Below are the code and all the weights of a small trained network. Each question names an input and a class and asks about switching units off, where a switched-off unit gives its printed mean instead of its output.

import numpy as np


def w(rows, s, z=0):
    codes = np.array(rows[::2]) - 128.0
    scale = np.full(codes.shape[1], s)
    scale[-1] = z or s
    return codes * scale


def f(y):
    return y / 2 * (1 + np.tanh(0.7978845608 * (y + 0.044715 * y**3)))


def log_softmax(a):
    a = a - a.max(-1, keepdims=True)
    return a - np.log(np.exp(a).sum(-1, keepdims=True))


def net(x, mask):
    res = np.array(x, float).reshape(1, 6) / 4 @ E
    y = f(res @ A[0][:, :-1].T + A[0][:, -1])
    res = res + np.where(mask, y, B[0][:, -1]) @ B[0][:, :-1]
    return log_softmax(res[-1] @ U[:, :-1].T + U[:, -1])


A, B = {}, {}
E = w([
[186,252,127,2],'x0',
[105,229,230,152],'x1',
[50,121,117,89],'x2',
[41,166,95,181],'x3',
[42,108,84,39],'x4',
[113,165,19,170],'x5',
],0.0081)
A[0] = w([
[144,175,127,102,66],'neuron 0',
[129,137,104,133,40],'neuron 1',
[117,120,7,95,128],'neuron 2',
[160,104,147,169,71],'neuron 3',
[86,120,150,207,160],'neuron 4',
[136,141,75,177,21],'neuron 5',
[171,172,119,141,101],'neuron 6',
[123,137,90,161,52],'neuron 7',
[98,122,110,169,96],'neuron 8',
[111,117,127,82,99],'neuron 9',
[124,137,101,119,69],'neuron 10',
[144,110,101,149,251],'neuron 11',
[68,107,147,172,131],'neuron 12',
[128,126,89,94,117],'neuron 13',
[142,178,167,85,117],'neuron 14',
[109,145,140,149,42],'neuron 15',
[121,123,128,137,40],'neuron 16',
[125,101,143,135,76],'neuron 17',
[177,90,142,165,21],'neuron 18',
[104,118,97,103,48],'neuron 19',
[97,116,151,47,236],'neuron 20',
[182,115,114,138,144],'neuron 21',
[64,130,133,173,163],'neuron 22',
[157,113,135,77,140],'neuron 23',
[141,133,212,134,142],'neuron 24',
[125,91,78,151,182],'neuron 25',
[105,110,181,104,50],'neuron 26',
[129,114,97,145,134],'neuron 27',
[81,158,148,103,108],'neuron 28',
[124,134,84,155,3],'neuron 29',
],0.019,0.0054)
B[0] = w([
[112,244,185,183,181],'neuron 0',
[122,130,136,84,126],'neuron 1',
[36,136,161,76,240],'neuron 2',
[222,109,103,96,177],'neuron 3',
[191,114,21,111,226],'neuron 4',
[129,144,167,12,160],'neuron 5',
[180,173,169,74,180],'neuron 6',
[109,134,103,27,148],'neuron 7',
[82,148,52,114,165],'neuron 8',
[85,87,135,128,170],'neuron 9',
[69,173,135,104,136],'neuron 10',
[132,122,147,31,183],'neuron 11',
[106,158,2,135,205],'neuron 12',
[47,148,178,109,171],'neuron 13',
[137,209,151,240,224],'neuron 14',
[140,133,93,153,137],'neuron 15',
[142,157,130,136,119],'neuron 16',
[156,139,85,107,143],'neuron 17',
[207,65,169,66,180],'neuron 18',
[74,109,103,106,154],'neuron 19',
[50,76,173,193,251],'neuron 20',
[130,116,174,92,175],'neuron 21',
[116,111,8,182,205],'neuron 22',
[60,115,246,178,193],'neuron 23',
[195,50,66,230,232],'neuron 24',
[134,180,81,36,191],'neuron 25',
[123,108,94,242,171],'neuron 26',
[127,151,112,35,152],'neuron 27',
[150,126,105,196,183],'neuron 28',
[131,147,145,42,142],'neuron 29',
],0.0071,0.012)
U = w([
[253,29,124,90,55],'0',
[28,98,106,94,58],'1',
[125,99,162,161,100],'2',
[146,96,28,174,82],'3',
[135,76,88,167,254],'4',
[79,126,107,46,219],'5',
[172,237,124,129,132],'6',
[131,100,14,70,148],'7',
],0.011,0.007)

Each question gives the input, the list of numbers given to net, and the class t.
The units are the neurons (one row each of A and B). Each row of codes is followed by its name. A weight is (code - 128) times the scale printed after its matrix; where a second scale follows, it is the last column's (A, B and U).
mask holds one flag per neuron, in row order. A switched-off neuron (its flag False) gives its mean, the last column of its row in B, instead of its output. The means were averaged over made-up inputs and are rounded, as every weight is.
A unit's drop is (log p(t) with every unit on - log p(t) with that unit switched off) / (log p(t) with every unit on - log p(t) with every unit switched off).
The circuit of an input: a set's keep is (log p(t) with only the set's units on - log p(t) with every unit switched off) / (log p(t) with every unit on - log p(t) with every unit switched off). Starting from the 12 units with the biggest drops (on a tie, the unit counted first), units are removed one at a time, each time the one whose removal leaves the highest keep (on an exact tie, the one counted first), for as long as the keep stays at least 0.8.
units of the circuit, in order: the units of the circuit, biggest drop first
top k neurons: the k neurons with the biggest drops, biggest first
drop of u: that unit's drop, to one decimal
input [3,-3,7,4,-2,-4], class 2: units of the circuit, in order : neuron 12; neuron 25; neuron 4
input [-5,-3,2,7,6,-7], class 3: units of the circuit, in order : neuron 22
input [-2,4,-4,-5,8,6], class 1: units of the circuit, in order : neuron 4; neuron 2
input [6,6,2,-6,8,8], class 1: top 2 neurons : neuron 20; neuron 2
input [-4,-8,-6,-6,-7,8], class 0: top 2 neurons : neuron 18; neuron 3
input [3,5,7,-8,-6,-2], class 2: top 2 neurons : neuron 24; neuron 23
input [2,5,7,-8,-7,-2], class 2: top 2 neurons : neuron 24; neuron 4
input [4,1,-6,-3,-5,-6], class 0: top 2 neurons : neuron 24; neuron 18
input [-2,-7,-6,5,6,-8], class 5: top 2 neurons : neuron 25; neuron 24
input [2,7,6,8,-3,5], class 3: top 2 neurons : neuron 22; neuron 28
input [2,8,-5,7,3,-5], class 3: drop of neuron 24 : 0.3
input [-8,1,6,-4,5,2], class 7: drop of neuron 9 : 0.0
input [-4,3,7,-1,0,-7], class 3: drop of neuron 12 : 0.1
input [-3,-3,-3,-7,6,-4], class 1: drop of neuron 24 : 0.4
input [-7,-7,-2,-4,-4,-1], class 0: units of the circuit, in order : neuron 18
